Below are the code and all the weights of a small trained network. Each question names an input and a target symbol and asks about switching units off, where a switched-off unit gives its printed mean instead of its output.

import numpy as np


def w(rows, s, z=0):
    codes = np.array(rows[::2]) - 128.0
    scale = np.full(codes.shape[1], s)
    scale[-1] = z or s
    return codes * scale


def norm(h):
    return h / np.sqrt((h * h).mean(-1, keepdims=True) + 1e-5)


def f(y):
    return np.maximum(y, 0)


def softmax(a):
    e = np.exp(a - a.max(-1, keepdims=True))
    return e / e.sum(-1, keepdims=True)


def log_softmax(a):
    a = a - a.max(-1, keepdims=True)
    return a - np.log(np.exp(a).sum(-1, keepdims=True))


def net(x, mask):
    ids = ['ΔΘΦαβγεζλξπστψω'.index(c) for c in x.split()]
    T = len(ids)
    res = E[ids] + P[:T]
    r = norm(res)
    for j in range(2):
        rows = slice(2 * j, 2 * j + 2)
        q, k, v = (r @ M[0][rows].T for M in (Q, K, V))
        z = softmax(np.where(np.tri(T) > 0, q @ k.T / 2**0.5, -1e9)) @ v
        o = O[0][rows]
        res = res + np.where(mask[j], z, o[:, -1]) @ o[:, :-1]
    y = f(norm(res) @ A[0][:, :-1].T + A[0][:, -1])
    res = res + np.where(mask[2:6], y, B[0][:, -1]) @ B[0][:, :-1]
    return log_softmax(norm(res)[-1] @ U[:, :-1].T + U[:, -1])


Q, K, V, O, A, B = {}, {}, {}, {}, {}, {}
E = w([
[119,126,107,106],'Δ',
[121,127,103,96],'Θ',
[116,122,114,90],'Φ',
[119,123,111,91],'α',
[113,125,120,52],'β',
[132,127,130,129],'γ',
[121,124,127,123],'ε',
[132,123,129,132],'ζ',
[143,168,146,118],'λ',
[137,145,135,130],'ξ',
[80,69,121,235],'π',
[51,67,79,163],'σ',
[99,116,157,254],'τ',
[84,115,152,159],'ψ',
[110,191,182,204],'ω',
],0.007)
P = w([
[216,73,147,98],'0',
[246,135,18,210],'1',
[179,89,166,83],'2',
[158,193,2,210],'3',
[146,106,174,76],'4',
[104,211,34,200],'5',
[117,120,178,75],'6',
[61,223,56,186],'7',
[84,127,193,73],'8',
[16,233,76,174],'9',
[50,139,205,59],'10',
],0.0074)
Q[0] = w([
[5,182,113,145],'h0',
[83,104,199,60],'h0',
[187,222,1,213],'h1',
[80,160,196,43],'h1',
],0.019)
K[0] = w([
[4,200,132,124],'h0',
[114,127,244,50],'h0',
[219,78,79,61],'h1',
[48,119,131,82],'h1',
],0.019)
V[0] = w([
[142,65,235,191],'h0',
[176,197,125,180],'h0',
[146,185,68,7],'h1',
[63,17,34,90],'h1',
],0.015)
O[0] = w([
[235,123,189,128,3],'h0',
[126,177,107,184,93],'h0',
[187,146,53,52,240],'h1',
[108,11,48,166,195],'h1',
],0.012,0.0056)
A[0] = w([
[118,171,168,61,85],'n0',
[132,203,187,155,163],'n1',
[161,151,27,116,155],'n2',
[142,229,44,248,4],'n3',
],0.017,0.0022)
B[0] = w([
[179,155,115,174,163],'n0',
[63,129,92,103,161],'n1',
[88,175,160,176,246],'n2',
[187,103,80,254,227],'n3',
],0.02,0.012)
U = w([
[148,140,93,214,191],'Δ',
[42,160,72,155,175],'Θ',
[164,85,82,105,1],'Φ',
[140,115,91,105,46],'α',
[94,145,76,36,169],'β',
[167,129,132,108,111],'γ',
[193,109,133,94,154],'ε',
[167,123,137,114,104],'ζ',
[170,209,128,107,91],'λ',
[189,180,141,116,116],'ξ',
[85,81,192,153,101],'π',
[99,4,116,120,103],'σ',
[51,145,217,147,99],'τ',
[137,95,218,120,159],'ψ',
[86,230,207,119,109],'ω',
],0.015,0.0041)

Each question gives the input, a string of symbols that net reads in full, and the target symbol t.
The units are the heads (2 rows each of Q, K, V and O) and the neurons (one row each of A and B). Each row of codes is followed by its name. A weight is (code - 128) times the scale printed after its matrix; where a second scale follows, it is the last column's (O, A, B and U).
mask holds one flag per unit, heads first, then neurons. A switched-off unit (its flag False) gives its mean, the last column of its rows in O or B, instead of its output. The means were averaged over made-up inputs and are rounded, as every weight is.
A unit's drop is (log p(t) with every unit on - log p(t) with that unit switched off) / (log p(t) with every unit on - log p(t) with every unit switched off).
The circuit of an input: a set's keep is (log p(t) with only the set's units on - log p(t) with every unit switched off) / (log p(t) with every unit on - log p(t) with every unit switched off). Starting from all 6 units, units are removed one at a time, each time the one whose removal leaves the highest keep (on an exact tie, the one counted first), for as long as the keep stays at least 0.8.
units of the circuit, in order: the units of the circuit, biggest drop first
most important unit: the unit with the biggest drop
top k neurons: the k neurons with the biggest drops, biggest first
input β β α, target β: units of the circuit, in order -> (n3, h1)
input ω β β σ τ Δ Φ, target τ: units of the circuit, in order -> (h1)
input ξ σ ξ, target σ: top 2 neurons -> (n2, n3)
input β ψ Φ, target ψ: units of the circuit, in order -> (h0, h1, n3, n2)
input ψ ε λ β Φ, target λ: units of the circuit, in order -> (h0, n3, h1, n2)
input α Φ λ α Φ λ β, target λ: units of the circuit, in order -> (h1, n0, n3)
input Δ ω ε Φ ψ β α, target ψ: units of the circuit, in order -> (h0, n3)
input γ Δ ε, target ε: units of the circuit, in order -> (h0, n2, n3)
input σ Φ β ψ Φ ε σ λ ε, target σ: units of the circuit, in order -> (h1, n2, h0)
input Θ ε α, target ε: units of the circuit, in order -> (h0, n2, n3, n1)
input π λ α Δ ξ Φ σ β β, target σ: units of the circuit, in order -> (h1, h0)
input Θ β σ ξ Φ σ Φ ε ω ε α, target ω: units of the circuit, in order -> (n3, n0, h0)
input ζ β ξ Φ β ε ω σ σ, target ω: top 2 neurons -> (n3, n1)
input σ σ Δ, target σ: most important unit -> h1
input β Φ Φ, target β: top 3 neurons -> (n3, n0, n2)
input ξ ξ ω β β β ω Φ γ, target ω: top 2 neurons -> (n1, n3)
input ω β σ ψ Φ Φ Φ τ γ, target τ: top 2 neurons -> (n3, n1)
input ω Φ Δ β λ, target λ: top 2 neurons -> (n0, n3)
input ω τ Φ σ ω ε τ, target ω: top 2 neurons -> (n3, n1)
input Φ τ ψ, target ψ: top 2 neurons -> (n2, n3)
input β Φ α ε Φ, target ε: top 2 neurons -> (n2, n3)
